Below is a small trained network, with its code and all its weights. Each question gives an input and a target symbol and asks what happens when units are switched off, that is, made to give their printed mean instead of their output.

import numpy as np


def w(rows, s, z=0):
    codes = np.array(rows[::2]) - 128.0
    scale = np.full(codes.shape[1], s)
    scale[-1] = z or s
    return codes * scale


def norm(h):
    return h / np.sqrt((h * h).mean(-1, keepdims=True) + 1e-5)


def f(y):
    return y / 2 * (1 + np.tanh(0.7978845608 * (y + 0.044715 * y**3)))


def softmax(a):
    e = np.exp(a - a.max(-1, keepdims=True))
    return e / e.sum(-1, keepdims=True)


def log_softmax(a):
    a = a - a.max(-1, keepdims=True)
    return a - np.log(np.exp(a).sum(-1, keepdims=True))


def net(x, mask):
    ids = ['βγδζηθμξπτψω'.index(c) for c in x.split()]
    T = len(ids)
    res = E[ids] + P[:T]
    r = norm(res)
    for j in range(3):
        rows = slice(3 * j, 3 * j + 3)
        q, k, v = (r @ M[0][rows].T for M in (Q, K, V))
        z = softmax(np.where(np.tri(T) > 0, q @ k.T / 3**0.5, -1e9)) @ v
        o = O[0][rows]
        res = res + np.where(mask[j], z, o[:, -1]) @ o[:, :-1]
    y = f(norm(res) @ A[0][:, :-1].T + A[0][:, -1])
    res = res + np.where(mask[3:11], y, B[0][:, -1]) @ B[0][:, :-1]
    return log_softmax(norm(res)[-1] @ U[:, :-1].T + U[:, -1])


Q, K, V, O, A, B = {}, {}, {}, {}, {}, {}
E = w([
[51,113,97,124,128,141],'β',
[203,84,173,117,123,85],'γ',
[130,175,254,130,159,179],'δ',
[97,99,124,161,104,77],'ζ',
[54,180,121,162,108,106],'η',
[173,207,130,89,27,91],'θ',
[73,22,195,142,38,155],'μ',
[103,84,142,66,108,119],'ξ',
[77,93,204,136,172,97],'π',
[238,125,214,165,85,25],'τ',
[227,89,117,128,91,84],'ψ',
[162,196,91,237,190,154],'ω',
],0.019)
P = w([
[121,138,203,88,105,50],'0',
[138,91,253,94,96,74],'1',
[119,97,230,132,103,85],'2',
[120,101,218,138,122,100],'3',
[115,111,212,141,125,116],'4',
[99,98,166,146,154,140],'5',
[119,132,197,150,123,154],'6',
[109,141,171,158,136,157],'7',
[112,136,172,159,147,177],'8',
[175,137,184,149,175,209],'9',
[99,157,149,145,143,187],'10',
[101,169,132,140,155,197],'11',
[114,156,102,129,200,219],'12',
],0.005)
Q[0] = w([
[89,179,198,107,117,192],'H0',
[113,151,124,149,154,97],'H0',
[108,196,66,73,90,161],'H0',
[111,120,111,166,228,155],'H1',
[254,165,146,89,74,109],'H1',
[42,110,118,77,186,190],'H1',
[86,140,224,196,137,221],'H2',
[61,147,140,138,216,160],'H2',
[21,70,210,166,86,185],'H2',
],0.0098)
K[0] = w([
[174,165,23,226,209,122],'H0',
[85,150,114,147,114,119],'H0',
[140,191,103,55,122,1],'H0',
[47,110,140,67,176,105],'H1',
[222,158,18,166,142,131],'H1',
[77,63,159,41,96,61],'H1',
[209,160,156,226,220,223],'H2',
[182,147,118,115,245,92],'H2',
[156,99,45,236,151,125],'H2',
],0.0078)
V[0] = w([
[150,244,107,190,146,224],'H0',
[95,178,162,228,165,58],'H0',
[177,130,77,198,43,168],'H0',
[205,216,134,39,6,100],'H1',
[201,44,216,103,64,137],'H1',
[197,68,155,139,168,178],'H1',
[63,108,139,65,2,145],'H2',
[191,96,188,69,89,101],'H2',
[78,68,153,189,77,45],'H2',
],0.0074)
O[0] = w([
[138,74,116,162,134,247,86],'H0',
[139,105,72,79,249,166,181],'H0',
[82,88,41,36,107,210,143],'H0',
[136,140,141,58,57,118,103],'H1',
[150,156,92,160,147,198,254],'H1',
[29,127,120,188,132,73,154],'H1',
[80,89,112,167,173,254,86],'H2',
[111,95,48,185,189,149,130],'H2',
[128,54,44,99,188,188,192],'H2',
],0.0069,0.0077)
A[0] = w([
[195,104,138,202,82,123,57],'N0',
[157,165,131,4,154,155,65],'N1',
[183,185,107,184,144,105,28],'N2',
[227,165,173,114,72,137,44],'N3',
[125,187,191,155,148,133,15],'N4',
[130,7,127,149,105,212,82],'N5',
[169,156,165,95,157,34,2],'N6',
[156,196,103,124,105,46,172],'N7',
],0.011,0.0043)
B[0] = w([
[166,62,58,122,136,90,166],'N0',
[49,98,50,88,194,105,133],'N1',
[75,224,66,179,67,65,160],'N2',
[195,86,30,132,173,116,162],'N3',
[111,222,150,86,92,121,141],'N4',
[98,182,67,202,167,233,255],'N5',
[125,207,136,210,119,183,151],'N6',
[2,59,105,71,98,159,160],'N7',
],0.008,0.009)
U = w([
[134,59,177,137,211,128,8],'β',
[125,239,91,177,94,64,117],'γ',
[155,224,254,134,164,148,237],'δ',
[199,130,166,14,198,143,154],'ζ',
[54,90,145,55,139,99,65],'η',
[152,150,28,8,109,170,66],'θ',
[59,164,91,216,86,250,128],'μ',
[9,70,167,149,87,50,2],'ξ',
[103,81,238,208,223,16,158],'π',
[207,98,15,158,152,54,163],'τ',
[160,44,220,87,22,148,209],'ψ',
[64,160,126,87,91,119,44],'ω',
],0.0079,0.0042)

Each question gives the input, a string of symbols that net reads in full, and the target symbol t.
The units are the heads (3 rows each of Q, K, V and O) and the neurons (one row each of A and B). Each row of codes is followed by its name. A weight is (code - 128) times the scale printed after its matrix; where a second scale follows, it is the last column's (O, A, B and U).
mask holds one flag per unit, heads first, then neurons. A switched-off unit (its flag False) gives its mean, the last column of its rows in O or B, instead of its output. The means were averaged over made-up inputs and are rounded, as every weight is.
A unit's drop is (log p(t) with every unit on - log p(t) with that unit switched off) / (log p(t) with every unit on - log p(t) with every unit switched off).
unit that matters most: the unit with the biggest drop
top k neurons: the k neurons with the biggest drops, biggest first
which heads matter: for each layer, one digit per head in row order, 1 if its drop is at least 0.15 and else 0, layers parted by /
drop of u: that unit's drop, to one decimal
input ζ μ μ μ δ μ τ μ ω β μ ζ, target ξ: which heads matter : 000
input ζ τ β γ τ μ μ ψ, target μ: which heads matter : 001
input τ θ δ π τ μ ξ δ μ π π, target π: top neuron : (N5)
input γ π ζ, target π: which heads matter : 101
input γ μ μ μ θ, target θ: which heads matter : 011
input μ τ ω μ ζ μ θ θ, target μ: which heads matter : 001
input μ μ μ π π ψ μ ω μ, target ψ: which heads matter : 001
input ψ μ τ μ ω γ π τ μ μ δ β ζ, target ξ: which heads matter : 100
input γ μ ξ, target μ: which heads matter : 011
input μ ζ τ π γ δ β θ ω ξ π, target δ: which heads matter : 101
input μ μ δ μ ω π ψ μ μ ψ μ δ, target ζ: top 2 neurons : (N5 N1)
input π μ μ ω γ τ μ γ τ, target π: which heads matter : 111
input π ω μ μ τ δ δ, target ζ: which heads matter : 101
input μ μ μ ζ γ, target μ: unit that matters most : H2
input ζ δ ξ ξ μ γ, target μ: top 2 neurons : (N5 N3)
input μ τ θ, target θ: top 2 neurons : (N5 N1)
input τ δ δ μ π μ τ ω, target γ: top 2 neurons : (N2 N5)
input μ μ μ ξ, target μ: drop of N1 : 0.0
input μ θ π μ μ μ δ τ π, target π: drop of H0 : 0.4
input η π τ π ζ, target π: drop of H0 : 1.2
